grid = [[134, 138, 118, 122, 124, 118, 117, 126], [136, 142, 122, 119, 120, 115, 116, 121], [135, 139, 120, 119, 121, 116, 116, 123], [109, 104, 140, 144, 145, 148, 150, 145], [115, 114, 133, 134, 132, 135, 136, 132], [142, 146, 120, 118, 120, 114, 112, 119], [132, 132, 130, 128, 129, 128, 128, 129], [125, 118, 139, 142, 142, 143, 141, 141]]
grid[0,0]	134
grid[1,0]	136
grid[:, 2]	[118, 122, 120, 140, 133, 120, 130, 139]
grid[2]	[135, 139, 120, 119, 121, 116, 116, 123]
grid[:, 5]	[118, 115, 116, 148, 135, 114, 128, 143]
grid[6,3]	128
grid[1,4]	120
grid[4,0]	115
grid[7,0]	125
grid[6,5]	128
grid[1]	[136, 142, 122, 119, 120, 115, 116, 121]
grid[5,1]	146
grid[1,6]	116
grid[2,0]	135
grid[2,2]	120
grid[5,2]	120
grid[5,5]	114
grid[3,4]	145
grid[3]	[109, 104, 140, 144, 145, 148, 150, 145]
grid[3,5]	148
grid[2,4]	121
grid[6,2]	130
grid[5,6]	112
grid[:, 7]	[126, 121, 123, 145, 132, 119, 129, 141]
grid[6,7]	129
grid[7]	[125, 118, 139, 142, 142, 143, 141, 141]
grid[3,3]	144
grid[0,3]	122
grid[6]	[132, 132, 130, 128, 129, 128, 128, 129]
grid[1,5]	115

m =
[[136 126 103 102 138 147 116 136]
 [117 128 145 129 121 138 145 117]
 [139 147 108 121 142 122 122 141]
 [131 137 115 114 135 129 114 137]
 [127 122 129 126 123 128 125 125]
 [119 129 140 135 129 141 148 123]
 [123 110 147 136 115 116 139 120]
 [141 125 103 117 142 120 124 136]]
m[0][0]: 136
m[1][5]: 138
m[0]: [136, 126, 103, 102, 138, 147, 116, 136]
m[2]: [139, 147, 108, 121, 142, 122, 122, 141]
m[3][1]: 137
m[6][3]: 136
m[:, 6]: [116, 145, 122, 114, 125, 148, 139, 124]
m[6][4]: 115
m[:, 4]: [138, 121, 142, 135, 123, 129, 115, 142]
m[2][6]: 122
m[4][7]: 125
m[1][0]: 117
m[4][3]: 126
m[2][7]: 141
m[5][7]: 123
m[0][3]: 102
m[0][1]: 126
m[3][4]: 135
m[4]: [127, 122, 129, 126, 123, 128, 125, 125]
m[5][3]: 135
m[3]: [131, 137, 115, 114, 135, 129, 114, 137]
m[3][5]: 129

arr = [137, 131, 115, 101, 154, 111, 152, 130]
arr[0]: 137
arr[4]: 154
arr[7]: 130

x = [113 141 157 134 130 140 115 120]
x[0]: 113
x[4]: 130
x[5]: 140
x[3]: 134

W =
[[124 139 133 141 122 108]
 [142 100 128 132 128 150]
 [121 137 131 146 131 118]
 [127 140 130 152 120 100]
 [128 125 133 122 131 126]
 [133 109 130 126 119 151]
 [122 124 131 129 123 138]
 [134  99 130 122 126 144]
 [124  99 127 127 134 157]
 [124 141 127 148 125 110]
 [133 150 132 138 124 103]
 [124 144 137 127 133 123]
 [137 118 129 138 133 128]]
W[0][0] = 124
W[12][5] = 128
W[7][1] = 99
W[:, 5] = [108, 150, 118, 100, 126, 151, 138, 144, 157, 110, 103, 123, 128]
W[7] = [134, 99, 130, 122, 126, 144]
W[10][0] = 133
W[12][2] = 129
W[4][5] = 126
W[12][0] = 137
W[6][3] = 129
W[:, 2] = [133, 128, 131, 130, 133, 130, 131, 130, 127, 127, 132, 137, 129]
W[4][1] = 125
W[11] = [124, 144, 137, 127, 133, 123]
W[8][2] = 127
W[:, 4] = [122, 128, 131, 120, 131, 119, 123, 126, 134, 125, 124, 133, 133]
W[0][2] = 133
W[:, 3] = [141, 132, 146, 152, 122, 126, 129, 122, 127, 148, 138, 127, 138]
W[8][1] = 99
W[11][2] = 137
W[11][4] = 133
W[2][0] = 121
W[4][2] = 133
W[10][2] = 132
W[12] = [137, 118, 129, 138, 133, 128]
W[4] = [128, 125, 133, 122, 131, 126]
W[:, 0] = [124, 142, 121, 127, 128, 133, 122, 134, 124, 124, 133, 124, 137]
W[0][4] = 122
W[0] = [124, 139, 133, 141, 122, 108]

a =
[[122 120 101 131 117 137 115 144 128]
 [123 117 108 129 122 138 121 147 122]]
Rows and columns are counted from 0.
(0, 0)	122
(1, 7)	147
(1, 1)	117
(1, 2)	108
(1, 3)	129
(1, 4)	122
(1, 6)	121
(0, 4)	117

B = [103 136 104 122 120 151]
B[0]	103
B[5]	151
B[4]	120

X = [[119, 120, 123, 119, 132, 132, 128, 128, 128, 120, 119, 123], [146, 129, 147, 141, 125, 119, 122, 118, 114, 141, 147, 123], [145, 125, 120, 139, 123, 121, 136, 132, 122, 133, 137, 136], [118, 145, 113, 112, 116, 126, 133, 126, 127, 113, 117, 120], [126, 127, 118, 123, 133, 132, 133, 135, 120, 119, 129, 147], [145, 116, 137, 157, 121, 108, 131, 123, 121, 142, 147, 119], [137, 123, 118, 137, 124, 116, 121, 116, 118, 133, 137, 129], [128, 129, 123, 123, 128, 105, 113, 138, 133, 125, 131, 119], [140, 118, 143, 149, 129, 125, 131, 114, 111, 134, 148, 128]]
X[0,-12] => 119
X[7,4] => 128
X[-3,11] => 129
X[5,-7] => 108
X[-4,11] => 119
X[5,3] => 157
X[7,2] => 123
X[7,-9] => 123
X[:, 4] => [132, 125, 123, 116, 133, 121, 124, 128, 129]
X[-8,7] => 118
X[-3,-11] => 123
X[5,10] => 147
X[-9,3] => 119
X[0,-6] => 128
X[2] => [145, 125, 120, 139, 123, 121, 136, 132, 122, 133, 137, 136]
X[8] => [140, 118, 143, 149, 129, 125, 131, 114, 111, 134, 148, 128]
X[-6,0] => 118
X[:, -11] => [120, 129, 125, 145, 127, 116, 123, 129, 118]
X[-8,5] => 119
X[0] => [119, 120, 123, 119, 132, 132, 128, 128, 128, 120, 119, 123]
X[-2] => [128, 129, 123, 123, 128, 105, 113, 138, 133, 125, 131, 119]
X[-6,3] => 112
X[-1,2] => 143
X[:, 2] => [123, 147, 120, 113, 118, 137, 118, 123, 143]
X[1,-8] => 125
X[7,8] => 133
X[1,2] => 147
X[-3,-9] => 137
X[-8,9] => 141
X[:, -7] => [132, 119, 121, 126, 132, 108, 116, 105, 125]
X[-1,-12] => 140
X[7,-12] => 128
X[-7,1] => 125
X[-7,8] => 122
